[[129 123 143 122 130 125 105]
 [128 123 130 129 129 127 128]]
:
[[129 123 143 122 130 125 105]]

[[158 148 131 133 130 104 100 146 118 132 108 115 131 155]
 [150 113 103 154 128 142 111 112 150 133 153 100 152 145]
 [111 147  99 156 136 123 123 126 114 113 136 123 155 157]
 [146 150 144 146 145 148 126 151 141 155 149 143  98 121]
 [138 104 150 132 139 148 101 147 105 117 109 106 138 142]
 [141 108 155 147 107 107 154 117 121 133 114 137 125 151]]
:
[[158 148 131 133 130 104 100 146 118 132 108 115 131 155]
 [111 147  99 156 136 123 123 126 114 113 136 123 155 157]
 [138 104 150 132 139 148 101 147 105 117 109 106 138 142]]

[[122 152]
 [130 133]
 [129 125]
 [125 153]
 [129 106]
 [128 125]
 [129 120]
 [136 123]]
:
[[122 152]
 [129 125]
 [129 106]
 [129 120]]

[[142 135 131 133 137 121 130 111]
 [145 148 124 151 109 124 125 132]
 [132 132 127 129 126 116 125 154]]
:
[[142 135 131 133 137 121 130 111]
 [132 132 127 129 126 116 125 154]]

[[131 130 126 115 132]
 [116 125 127 136 120]
 [126 129 128 130 125]
 [149 129 132 123 144]
 [131 126 125 110 137]
 [125 112 125 100 150]]
:
[[131 130 126 115 132]
 [126 129 128 130 125]
 [131 126 125 110 137]]

[[138 122 137 126 136 132 148 126 145 124 126 124 131 129]
 [126 131 134 129 142 122 121 133 141 127 129 133 134 128]
 [132 133 131 131 109 121 128 121 129 124 140 128 137 133]
 [127 131 135 125 155 131 143 125 140 124 122 113 137 125]
 [133 136 130 132 129 142 132 138 124 132 120 115 127 130]
 [114 140 127 130 135 130 145 128 131 126 129 136 132 128]]
:
[[138 122 137 126 136 132 148 126 145 124 126 124 131 129]
 [132 133 131 131 109 121 128 121 129 124 140 128 137 133]
 [133 136 130 132 129 142 132 138 124 132 120 115 127 130]]

[[139 131 131 115 124 128 157 116]
 [129 125 146 115 127 122 118 131]
 [120 129 126 116 123 128 131 125]]
:
[[139 131 131 115 124 128 157 116]
 [120 129 126 116 123 128 131 125]]

[[130 128 102 118 136]
 [126 109 109 134 123]
 [124 118 145 143 117]
 [127 110 107 132 123]
 [126 133 153 135 123]
 [127 108 111 135 122]
 [129 123 103 122 133]
 [131 133 106 115 137]]
:
[[130 128 102 118 136]
 [124 118 145 143 117]
 [126 133 153 135 123]
 [129 123 103 122 133]]

[[151 134 140 115 130 117]
 [120 139 149 112 119 129]]
:
[[151 134 140 115 130 117]]
---
[[123 126 131 129 129 131 128 124]
 [152 139 115 113 124 109 140 132]
 [123 125 134 135 128 130 125 129]]
:
[[123 125 134 135 128 130 125 129]
 [123 126 131 129 129 131 128 124]
 [152 139 115 113 124 109 140 132]]

[[138 139 154 106 117 106 152 110]
 [116 157 129 145 130 127 105 129]
 [117 110 110 150 138 152 104 147]
 [126 149 144 124 123 115 131 118]]
:
[[138 139 154 106 117 106 152 110]
 [126 149 144 124 123 115 131 118]
 [116 157 129 145 130 127 105 129]
 [117 110 110 150 138 152 104 147]]

[[137 136 119 111 142 152 139 124 136 122 122 135]
 [107 131 135 134 144 139 126 123 113 117 125 134]
 [141 129 128 140 145 143 131 132 128 123 156 139]]
:
[[107 131 135 134 144 139 126 123 113 117 125 134]
 [141 129 128 140 145 143 131 132 128 123 156 139]
 [137 136 119 111 142 152 139 124 136 122 122 135]]

[[129 112 110 126 119 134 117 133]
 [140 139 128 123 136 140 113 133]
 [148 129 118 122 128 124 131 147]
 [141 120 119 115 144 119 130 152]
 [128 130 120 112 143 128 128 145]
 [138 122 112 126 125 149 122 131]
 [126 124 126 122 147 117 133 146]
 [147 130 108 128 132 125 123 146]
 [116 100 123 106 137 128 123 128]]
:
[[140 139 128 123 136 140 113 133]
 [126 124 126 122 147 117 133 146]
 [116 100 123 106 137 128 123 128]
 [128 130 120 112 143 128 128 145]
 [141 120 119 115 144 119 130 152]
 [148 129 118 122 128 124 131 147]
 [138 122 112 126 125 149 122 131]
 [129 112 110 126 119 134 117 133]
 [147 130 108 128 132 125 123 146]]

[[146 126 131 132 147 141 130 126 128 135 133]
 [119 114 146 152 117 128 124 135 128 128 128]
 [123 111 150 140 116 112 118 129 132 128 124]]
:
[[123 111 150 140 116 112 118 129 132 128 124]
 [119 114 146 152 117 128 124 135 128 128 128]
 [146 126 131 132 147 141 130 126 128 135 133]]

[[130 138 118 116 136 139 118 121 146 124 120 120 117]
 [134 119 138 141 133 120 135 133 127 125 142 129 132]
 [151 121 121 118 138 116 125 113 130 127 119 127 129]]
:
[[134 119 138 141 133 120 135 133 127 125 142 129 132]
 [151 121 121 118 138 116 125 113 130 127 119 127 129]
 [130 138 118 116 136 139 118 121 146 124 120 120 117]]
